Below are the code and all the weights of a small trained network. Each question names an input and a class and asks about switching units off, where a switched-off unit gives its printed mean instead of its output.

import numpy as np


def w(rows, s, z=0):
    codes = np.array(rows[::2]) - 128.0
    scale = np.full(codes.shape[1], s)
    scale[-1] = z or s
    return codes * scale


def f(y):
    return y / 2 * (1 + np.tanh(0.7978845608 * (y + 0.044715 * y**3)))


def log_softmax(a):
    a = a - a.max(-1, keepdims=True)
    return a - np.log(np.exp(a).sum(-1, keepdims=True))


def net(x, mask):
    res = np.array(x, float).reshape(1, 6) / 4 @ E
    y = f(res @ A[0][:, :-1].T + A[0][:, -1])
    res = res + np.where(mask, y, B[0][:, -1]) @ B[0][:, :-1]
    return log_softmax(res[-1] @ U[:, :-1].T + U[:, -1])


A, B = {}, {}
E = w([
[127,130,129,126,133,130,129],'x0',
[145,136,139,105,123,134,141],'x1',
[74,212,151,122,112,254,126],'x2',
[87,89,199,97,64,87,77],'x3',
[164,154,211,194,196,120,70],'x4',
[59,101,102,190,174,106,79],'x5',
],0.0093)
A[0] = w([
[2,118,114,166,212,95,96,254],'N1',
[162,194,36,152,179,109,205,146],'N2',
[89,118,35,95,105,96,203,155],'N3',
[137,243,176,90,83,212,109,131],'N4',
[20,128,43,188,96,95,139,250],'N5',
[193,131,94,139,109,49,118,59],'N6',
[216,160,193,118,64,103,199,195],'N7',
[184,121,207,157,160,155,65,89],'N8',
[164,187,159,187,222,97,100,203],'N9',
[249,13,64,158,115,65,131,127],'N10',
[169,114,171,142,142,46,206,87],'N11',
[97,177,116,153,95,187,75,85],'N12',
[101,63,226,62,70,93,123,120],'N13',
[126,95,85,111,167,56,86,128],'N14',
[177,157,172,152,164,129,83,64],'N15',
[184,110,64,141,191,209,131,111],'N16',
[79,110,163,85,66,132,42,82],'N17',
[153,124,129,98,166,41,143,69],'N18',
[90,71,66,63,113,158,133,93],'N19',
],0.0086,0.0058)
B[0] = w([
[172,175,98,37,114,87,224,240],'N1',
[101,62,179,98,203,125,160,231],'N2',
[155,100,195,166,61,173,110,233],'N3',
[74,168,112,156,152,133,154,251],'N4',
[159,150,189,54,95,142,176,225],'N5',
[50,157,63,125,158,154,86,164],'N6',
[174,162,111,67,151,61,171,244],'N7',
[127,88,134,127,51,205,83,186],'N8',
[138,109,200,112,76,179,167,242],'N9',
[45,183,157,143,115,182,115,255],'N10',
[108,193,81,132,129,123,69,174],'N11',
[53,196,28,139,102,116,74,170],'N12',
[76,98,194,64,179,152,152,215],'N13',
[96,181,117,112,98,173,96,177],'N14',
[201,101,72,188,139,221,76,160],'N15',
[53,41,156,113,190,135,147,192],'N16',
[106,2,114,80,215,123,121,174],'N17',
[31,146,64,149,107,138,98,161],'N18',
[135,114,117,212,44,203,40,180],'N19',
],0.0073,0.0081)
U = w([
[51,208,67,145,122,142,102,52],'0',
[96,56,128,109,196,136,130,74],'1',
[137,166,142,130,105,122,140,254],'2',
[187,118,122,139,57,205,94,42],'3',
[146,168,122,105,126,126,132,209],'4',
[160,182,108,91,118,113,149,168],'5',
[183,121,83,155,135,66,121,101],'6',
[155,99,3,188,149,51,90,55],'7',
],0.013,0.0081)

Each question gives the input, the list of numbers given to net, and the class t.
The units are the neurons (one row each of A and B). Each row of codes is followed by its name. A weight is (code - 128) times the scale printed after its matrix; where a second scale follows, it is the last column's (A, B and U).
mask holds one flag per neuron, in row order. A switched-off neuron (its flag False) gives its mean, the last column of its row in B, instead of its output. The means were averaged over made-up inputs and are rounded, as every weight is.
A unit's drop is (log p(t) with every unit on - log p(t) with that unit switched off) / (log p(t) with every unit on - log p(t) with every unit switched off).
The circuit of an input: a set's keep is (log p(t) with only the set's units on - log p(t) with every unit switched off) / (log p(t) with every unit on - log p(t) with every unit switched off). Starting from the 12 units with the biggest drops (on a tie, the unit counted first), units are removed one at a time, each time the one whose removal leaves the highest keep (on an exact tie, the one counted first), for as long as the keep stays at least 0.8.
units of the circuit, in order: the units of the circuit, biggest drop first
most important unit: the unit with the biggest drop
top k neurons: the k neurons with the biggest drops, biggest first
drop of u: that unit's drop, to one decimal
input [-6,-8,6,-2,-1,5], class 4: most important unit => N5
input [5,3,1,6,-2,-4], class 1: units of the circuit, in order => N17, N13
input [-5,6,-6,4,-8,3], class 3: units of the circuit, in order => N3, N19
input [2,-7,6,0,8,8], class 3: top 3 neurons => N8, N9, N15
input [2,-6,3,1,-8,0], class 3: units of the circuit, in order => N19, N3
input [0,-5,-2,2,6,7], class 5: top 3 neurons => N1, N3, N19
input [1,0,3,-3,-3,8], class 5: units of the circuit, in order => N1, N5
input [1,7,0,8,-2,-8], class 1: top 2 neurons => N13, N17
input [-2,-6,2,6,-7,0], class 3: top 4 neurons => N19, N2, N3, N16
input [5,7,-1,6,7,-5], class 3: top 4 neurons => N8, N15, N2, N1
input [2,0,5,-6,0,-1], class 1: units of the circuit, in order => N16, N2
input [-5,-2,2,-7,-4,-3], class 1: units of the circuit, in order => N2, N16
input [8,3,-5,0,-5,7], class 2: units of the circuit, in order => N5, N3
input [-6,3,4,8,4,1], class 1: most important unit => N17
input [6,-1,7,-3,6,-4], class 0: top 2 neurons => N4, N12
input [4,3,-8,7,3,8], class 0: top 3 neurons => N14, N10, N18
input [6,6,5,5,7,2], class 3: top 2 neurons => N8, N15
input [-6,-3,1,-8,2,4], class 1: top 2 neurons => N16, N2
input [-7,0,-7,2,-8,-4], class 3: top 4 neurons => N3, N19, N4, N12
input [1,-2,-4,7,-8,-6], class 3: top 3 neurons => N19, N3, N2
input [6,4,6,5,7,-3], class 3: units of the circuit, in order => N8
input [1,-2,-4,0,-7,4], class 3: top 2 neurons => N3, N19
input [4,-3,7,-8,-2,-3], class 1: top 3 neurons => N2, N16, N10
input [0,7,7,2,-6,-1], class 0: top 3 neurons => N4, N12, N9
input [-6,-5,-8,6,6,-2], class 0: drop of N9 => 0.0
input [1,-7,2,-7,4,8], class 5: drop of N13 => 0.1
input [0,-2,5,-7,-6,5], class 1: units of the circuit, in order => N2
